Below are the code and all the weights of a small trained network. Each question names an input and a target symbol and asks about switching units off, where a switched-off unit gives its printed mean instead of its output.

import numpy as np


def w(rows, s, z=0):
    codes = np.array(rows[::2]) - 128.0
    scale = np.full(codes.shape[1], s)
    scale[-1] = z or s
    return codes * scale


def f(y):
    return np.maximum(y, 0)


def softmax(a):
    e = np.exp(a - a.max(-1, keepdims=True))
    return e / e.sum(-1, keepdims=True)


def log_softmax(a):
    a = a - a.max(-1, keepdims=True)
    return a - np.log(np.exp(a).sum(-1, keepdims=True))


def net(x, mask):
    ids = ['δζηθξφ'.index(c) for c in x.split()]
    T = len(ids)
    res = E[ids] + P[:T]
    r = res
    for j in range(3):
        rows = slice(2 * j, 2 * j + 2)
        q, k, v = (r @ M[0][rows].T for M in (Q, K, V))
        z = softmax(np.where(np.tri(T) > 0, q @ k.T / 2**0.5, -1e9)) @ v
        o = O[0][rows]
        res = res + np.where(mask[j], z, o[:, -1]) @ o[:, :-1]
    y = f(res @ A[0][:, :-1].T + A[0][:, -1])
    res = res + np.where(mask[3:15], y, B[0][:, -1]) @ B[0][:, :-1]
    return log_softmax(res[-1] @ U[:, :-1].T + U[:, -1])


Q, K, V, O, A, B = {}, {}, {}, {}, {}, {}
E = w([
[242,149,111,79,136,220],'δ',
[78,165,10,60,67,160],'ζ',
[186,60,56,200,184,144],'η',
[103,96,206,103,119,126],'θ',
[36,40,126,154,61,212],'ξ',
[43,94,128,96,242,200],'φ',
],0.012)
P = w([
[142,180,102,147,118,154],'0',
[135,143,97,117,133,166],'1',
[125,111,110,97,141,151],'2',
[124,74,116,65,147,140],'3',
[129,38,122,59,155,121],'4',
[120,2,140,42,155,99],'5',
],0.0087)
Q[0] = w([
[166,91,98,73,139,169],'head 0',
[83,4,80,47,142,170],'head 0',
[90,186,173,131,88,99],'head 1',
[131,146,187,170,133,70],'head 1',
[121,220,147,172,94,47],'head 2',
[144,164,148,189,133,90],'head 2',
],0.013)
K[0] = w([
[75,58,113,105,127,63],'head 0',
[84,3,145,122,156,141],'head 0',
[145,168,80,138,120,153],'head 1',
[130,179,120,134,90,137],'head 1',
[175,185,102,208,104,125],'head 2',
[157,191,89,168,89,165],'head 2',
],0.014)
V[0] = w([
[161,165,126,71,125,117],'head 0',
[254,84,193,133,165,104],'head 0',
[95,72,98,196,155,136],'head 1',
[111,146,132,118,165,151],'head 1',
[78,87,232,75,176,132],'head 2',
[106,62,215,150,5,102],'head 2',
],0.0081)
O[0] = w([
[129,79,109,185,2,123,68],'head 0',
[182,171,121,111,18,201,1],'head 0',
[151,152,208,52,176,128,186],'head 1',
[103,144,154,141,103,54,172],'head 1',
[114,254,150,225,117,107,214],'head 2',
[100,175,33,170,193,212,59],'head 2',
],0.0058,0.0043)
A[0] = w([
[116,103,53,50,93,75,198],'neuron 0',
[141,240,159,93,65,161,253],'neuron 1',
[150,250,85,193,138,182,151],'neuron 2',
[85,114,134,161,134,128,93],'neuron 3',
[134,121,174,254,94,119,232],'neuron 4',
[92,170,77,88,243,63,166],'neuron 5',
[144,138,120,122,123,144,161],'neuron 6',
[95,115,164,132,132,146,133],'neuron 7',
[86,103,188,145,103,177,182],'neuron 8',
[98,104,171,133,113,138,119],'neuron 9',
[97,110,96,131,87,73,94],'neuron 10',
[102,127,74,154,163,63,171],'neuron 11',
],0.0082,0.0037)
B[0] = w([
[186,110,164,165,47,145,221],'neuron 0',
[75,196,67,64,143,13,188],'neuron 1',
[121,28,81,90,166,118,156],'neuron 2',
[143,154,127,50,144,142,145],'neuron 3',
[14,125,86,158,145,3,145],'neuron 4',
[178,192,202,203,33,212,255],'neuron 5',
[123,122,113,105,137,129,152],'neuron 6',
[92,185,94,125,147,136,157],'neuron 7',
[77,174,104,103,178,118,170],'neuron 8',
[108,159,80,147,157,125,147],'neuron 9',
[108,86,142,183,137,128,146],'neuron 10',
[109,137,142,234,106,144,173],'neuron 11',
],0.0063,0.007)
U = w([
[193,112,122,22,161,137,158],'δ',
[138,173,99,128,12,142,9],'ζ',
[160,15,133,206,138,95,226],'η',
[102,191,184,138,152,2,249],'θ',
[64,138,16,112,169,124,142],'ξ',
[131,197,160,167,152,206,24],'φ',
],0.0069,0.0018)

Each question gives the input, a string of symbols that net reads in full, and the target symbol t.
The units are the heads (2 rows each of Q, K, V and O) and the neurons (one row each of A and B). Each row of codes is followed by its name. A weight is (code - 128) times the scale printed after its matrix; where a second scale follows, it is the last column's (O, A, B and U).
mask holds one flag per unit, heads first, then neurons. A switched-off unit (its flag False) gives its mean, the last column of its rows in O or B, instead of its output. The means were averaged over made-up inputs and are rounded, as every weight is.
A unit's drop is (log p(t) with every unit on - log p(t) with that unit switched off) / (log p(t) with every unit on - log p(t) with every unit switched off).
The circuit of an input: a set's keep is (log p(t) with only the set's units on - log p(t) with every unit switched off) / (log p(t) with every unit on - log p(t) with every unit switched off). Starting from the 12 units with the biggest drops (on a tie, the unit counted first), units are removed one at a time, each time the one whose removal leaves the highest keep (on an exact tie, the one counted first), for as long as the keep stays at least 0.8.
units of the circuit, in order: the units of the circuit, biggest drop first
top k neurons: the k neurons with the biggest drops, biggest first
heads that matter: for each layer, one digit per head in row order, 1 if its drop is at least 0.15 and else 0, layers parted by /
drop when u is switched off: that unit's drop, to one decimal
input ξ φ ξ, target θ: heads that matter	001
input θ θ θ ξ θ, target φ: units of the circuit, in order	head 2; head 0; neuron 5
input η η φ η, target θ: units of the circuit, in order	head 2; neuron 4
input δ η η, target δ: units of the circuit, in order	head 0; head 2; head 1
input δ δ δ δ δ, target ζ: units of the circuit, in order	head 0
input η η θ θ δ δ, target ξ: heads that matter	101
input φ δ δ, target θ: units of the circuit, in order	head 2; neuron 1
input η ζ ξ η, target φ: units of the circuit, in order	neuron 5; head 2; head 0; head 1
input δ φ ζ δ φ ξ, target θ: units of the circuit, in order	head 2; neuron 4
input θ φ ζ ζ δ θ, target ξ: heads that matter	101
input δ ξ η, target φ: units of the circuit, in order	neuron 5; head 0; head 2; head 1
input θ ζ η δ η η, target δ: heads that matter	110
input δ η ζ, target δ: top 2 neurons	neuron 5; neuron 11
input ζ η η δ φ ζ, target θ: units of the circuit, in order	head 2
input φ δ φ ζ, target θ: units of the circuit, in order	head 2; neuron 1
input δ ξ θ ξ, target ξ: heads that matter	000
input η θ δ ξ θ ζ, target φ: heads that matter	101
input ξ φ φ ζ η φ, target φ: heads that matter	000
input δ δ δ θ φ η, target θ: heads that matter	001
input φ θ δ ξ ζ, target φ: top neuron	neuron 5
input η δ φ δ δ, target θ: drop when head 0 is switched off	0.0
input δ δ ζ θ, target ξ: drop when head 0 is switched off	0.3
input δ δ ζ ζ δ, target η: drop when head 1 is switched off	0.2
